Look-ups in named tables: a row name and a column name give one cell, copied from the table.

naf:
|  | faf | ditop | det | sos | kobi | gof | nup | vut |
|---|---|---|---|---|---|---|---|---|
| zar | 116 | 131 | 137 | 151 | 147 | 92 | 201 | 136 |
| pezir | 174 | 139 | 147 | 132 | 129 | 121 | 104 | 131 |
| seto | 175 | 146 | 169 | 144 | 138 | 46 | 124 | 123 |
| zul | 148 | 132 | 146 | 116 | 131 | 237 | 177 | 136 |
| zenelu | 154 | 152 | 159 | 147 | 140 | 133 | 112 | 136 |
| nub | 131 | 135 | 136 | 194 | 145 | 98 | 165 | 134 |
| sele | 156 | 138 | 124 | 112 | 142 | 254 | 169 | 149 |

zul, sos: 116
nub, gof: 98
pezir, faf: 174
sele, kobi: 142
pezir, nup: 104
sele, det: 124

Table kan
,dutasel,tukevur,gesuve,ruzet,ninise,vap,luko,fuv,fosabi
feketa,100,57,143,155,88,150,97,142,108
funur,131,151,105,99,72,109,212,80,155
fir,100,146,41,158,93,190,131,173,108

fir, fosabi => 108
funur, ninise => 72
funur, luko => 212
feketa, vap => 150
funur, tukevur => 151
fir, ruzet => 158
fir, fuv => 173
funur, dutasel => 131
fir, gesuve => 41
feketa, luko => 97
fir, tukevur => 146
fir, vap => 190
feketa, ninise => 88
funur, vap => 109
fir, luko => 131
feketa, tukevur => 57
funur, ruzet => 99
feketa, fosabi => 108
funur, fosabi => 155
feketa, ruzet => 155

Table rif
|  | ruba | sumise | pidi | gab | kidas |
|---|---|---|---|---|---|
| kipeful | 5.45 | 4.85 | 6.10 | 6.11 | 6.50 |
| purulil | 5.83 | 5.47 | 5.70 | 5.53 | 8.36 |
| tem | 4.30 | 3.98 | 2.98 | 6.57 | 5.00 |
| los | 5.85 | 4.53 | 5.83 | 6.78 | 2.78 |
| dal | 7.65 | 3.86 | 0.45 | 4.78 | 6.27 |
| zoz | 5.99 | 4.60 | 5.21 | 6.39 | 2.11 |
| kez | 6.17 | 5.26 | 4.49 | 4.76 | 6.10 |
| vol | 3.94 | 8.10 | 7.39 | 5.54 | 5.41 |
| lakivi | 5.16 | 5.67 | 6.65 | 7.40 | 7.95 |
| nipas | 5.86 | 5.46 | 3.37 | 5.53 | 4.72 |
| tetig | 3.41 | 9.10 | 7.25 | 4.10 | 3.82 |
| rim | 4.60 | 6.26 | 7.83 | 5.84 | 5.33 |

pidi of purulil is 5.70
kidas of nipas is 4.72
ruba of lakivi is 5.16
kidas of kez is 6.10
kidas of purulil is 8.36
ruba of los is 5.85
kidas of lakivi is 7.95
gab of tem is 6.57
gab of rim is 5.84
Row with the largest pidi: rim

vum
fields: zup, zap, ruv, por, lak, ragid, gik
gade: [6091, 4914, 5659, 6720, 6304, 6481, 4861]
tibun: [6281, 1500, 4920, 4822, 4248, 5474, 6228]
gepot: [7926, 9345, 5551, 4027, 6461, 6731, 4323]
tudu: [3919, 6587, 6879, 5871, 6388, 5620, 6496]
zirika: [5576, 7404, 6527, 5927, 6933, 6452, 5327]
luvik: [9329, 8623, 4751, 6856, 7473, 7668, 2104]
buv: [7871, 5933, 5888, 5344, 6766, 7454, 4734]
panu: [7212, 7660, 6156, 7085, 7969, 7604, 3809]
botibod: [2335, 5810, 5330, 8106, 5253, 3707, 5459]
pinipu: [5197, 5774, 6523, 5799, 6495, 6361, 6028]
fezunof: [6498, 6518, 3963, 3547, 3712, 4232, 5061]
gib: [4945, 1291, 6084, 5036, 4838, 5814, 7414]

pinipu, ragid => 6361
zirika, ruv => 6527
fezunof, lak => 3712
panu, gik => 3809
gade, gik => 4861
pinipu, zup => 5197
buv, ragid => 7454
buv, zup => 7871
pinipu, ruv => 6523
botibod, zap => 5810
tibun, lak => 4248
zirika, lak => 6933
Which row has the largest ragid? luvik

Table gogel
       rika   ger  dekis  vubipi  levekos
netaf  3700  3564   2969    5656     5625
giv    5647  3496   2530    6489     5754
sizot   948  4214   4905    2431     2629
bovu   9070  3871   2438    6185     6604
lor    3141  3868   4352    3551     3138
zeva   6853  5160   4639    2163     2554
tilug  5497  5288   5907    1109     2182

zeva, dekis -> 4639
lor, dekis -> 4352
netaf, dekis -> 2969
sizot, vubipi -> 2431
zeva, levekos -> 2554
sizot, rika -> 948
giv, ger -> 3496
bovu, levekos -> 6604
sizot, levekos -> 2629
sizot, ger -> 4214
netaf, rika -> 3700
tilug, dekis -> 5907
netaf, vubipi -> 5656
netaf, ger -> 3564
tilug, vubipi -> 1109

lef.csv
,vit,gefu,senilov,veguzov,miguba,fotira,fumavaf,femi
neb,48.2,19.4,-13.8,-11.0,76.1,24.2,-13.0,-47.9
duv,-6.0,-4.7,64.4,-6.0,15.4,15.1,-70.3,28.0
tob,12.8,39.2,-24.0,19.2,8.7,-2.9,93.7,3.5
rog,58.4,58.2,86.0,61.6,56.5,50.0,-79.2,-3.2

What is the femi of duv in lef?
28.0
What is the fumavaf of duv in lef?
-70.3
What is the veguzov of neb in lef?
-11.0
What is the gefu of tob in lef?
39.2
What is the veguzov of tob in lef?
19.2
What is the senilov of duv in lef?
64.4
What is the senilov of neb in lef?
-13.8
What is the femi of neb in lef?
-47.9
What is the veguzov of rog in lef?
61.6
What is the fotira of tob in lef?
-2.9
What is the gefu of rog in lef?
58.2
What is the femi of tob in lef?
3.5
What is the miguba of tob in lef?
8.7
What is the vit of duv in lef?
-6.0
What is the senilov of tob in lef?
-24.0

Table nuza
	ner	nad	turur	doz
sifipo	-0.5	-0.3	0.5	-0.1
gigop	-0.5	0.2	-0.2	-0.4
tiva	0.2	-0.8	-0.5	-0.2
tabupo	0.4	0.1	-0.1	-0.3
dar	-0.2	-0.6	-0.7	-0.3
duva	0.1	0.0	-0.7	-0.4
tisafaz	-0.3	-0.3	-0.2	-0.3
bef	-0.6	0.0	0.2	-0.2

gigop, turur => -0.2
dar, turur => -0.7
sifipo, doz => -0.1
tisafaz, turur => -0.2
bef, doz => -0.2
dar, nad => -0.6
tiva, turur => -0.5
tisafaz, doz => -0.3
tabupo, turur => -0.1
sifipo, nad => -0.3
dar, doz => -0.3
duva, nad => 0.0
bef, ner => -0.6
sifipo, ner => -0.5
tiva, nad => -0.8
tiva, ner => 0.2
tisafaz, ner => -0.3
dar, ner => -0.2
duva, doz => -0.4

Table ragul
cols = bofurel, vegaf, mer, rasuli, dafoga, mudes, gubiv, memupi, toleki
lalurol: [-3159, -1264, 6466, -158, 542, -2285, 245, -3585, -4360]
tek: [-2834, -2225, -6199, -3230, -1115, -186, -1974, -185, 4258]
mefer: [-2672, -619, -5311, -3832, -3155, -2405, 1338, 1799, -992]
darito: [-2245, -2502, -5837, -3665, -880, -4210, -3835, -2136, 770]
bosif: [-1939, -3534, -2894, -626, -4250, -3035, -3770, -1757, 758]
murudat: [-287, -2987, 5326, -2285, -2027, -4900, 821, -5313, -2276]
nur: [-3574, -2613, -2667, -2150, -718, -2090, -1950, 7484, -3473]

What is the gubiv of bosif in ragul?
-3770
What is the rasuli of bosif in ragul?
-626
What is the dafoga of mefer in ragul?
-3155
What is the rasuli of nur in ragul?
-2150
What is the gubiv of tek in ragul?
-1974
What is the dafoga of darito in ragul?
-880
What is the mudes of mefer in ragul?
-2405
What is the vegaf of tek in ragul?
-2225
What is the vegaf of nur in ragul?
-2613
What is the mer of murudat in ragul?
5326
What is the dafoga of nur in ragul?
-718
What is the toleki of murudat in ragul?
-2276
What is the mer of darito in ragul?
-5837
What is the vegaf of darito in ragul?
-2502
What is the dafoga of murudat in ragul?
-2027
What is the memupi of murudat in ragul?
-5313
What is the mudes of lalurol in ragul?
-2285
What is the vegaf of mefer in ragul?
-619
Which row has the largest dafoga? lalurol

Table papore
	tus	rav	pofona	vokosit	sitep	lasomiv
ripakaz	541	438	403	672	398	227
lobef	370	382	345	373	285	543
zatovit	560	459	383	516	580	132
nuvab	510	405	548	515	582	547
dobidi	640	395	388	497	843	500
git	285	382	524	503	528	370
zerusuf	416	432	395	445	90	634

What is the pofona of zerusuf in papore?
395
What is the rav of ripakaz in papore?
438
What is the tus of zerusuf in papore?
416
What is the vokosit of ripakaz in papore?
672
What is the pofona of git in papore?
524
What is the lasomiv of zerusuf in papore?
634
What is the rav of zerusuf in papore?
432
What is the tus of ripakaz in papore?
541
What is the tus of zatovit in papore?
560
What is the sitep of nuvab in papore?
582
What is the lasomiv of zatovit in papore?
132
What is the tus of dobidi in papore?
640
What is the sitep of lobef in papore?
285
What is the pofona of lobef in papore?
345
What is the vokosit of nuvab in papore?
515
What is the pofona of ripakaz in papore?
403
What is the rav of git in papore?
382
What is the tus of git in papore?
285
What is the lasomiv of nuvab in papore?
547
Which row has the largest sitep? dobidi

nupo =
	vuv	zekitu
ruriba	40.6	39.8
pog	49.4	28.0
fadi	36.8	36.4
moloful	31.8	36.4
visisuf	39.4	33.0
turat	38.1	76.9
mar	11.7	2.7
niki	40.6	33.0
ragaf	40.6	34.7
zivo	45.6	33.0
lerara	72.0	4.4
zosif	23.0	58.3
betev	44.4	39.8
nom	50.7	39.8

zekitu of zivo = 33.0
zekitu of ragaf = 34.7
zekitu of visisuf = 33.0
vuv of turat = 38.1
zekitu of lerara = 4.4
vuv of ragaf = 40.6
vuv of lerara = 72.0
zekitu of zosif = 58.3
zekitu of niki = 33.0
zekitu of betev = 39.8
vuv of niki = 40.6
vuv of moloful = 31.8
zekitu of ruriba = 39.8
zekitu of mar = 2.7
vuv of fadi = 36.8
vuv of betev = 44.4
vuv of pog = 49.4
vuv of ruriba = 40.6
zekitu of nom = 39.8
Row with the largest zekitu: turat

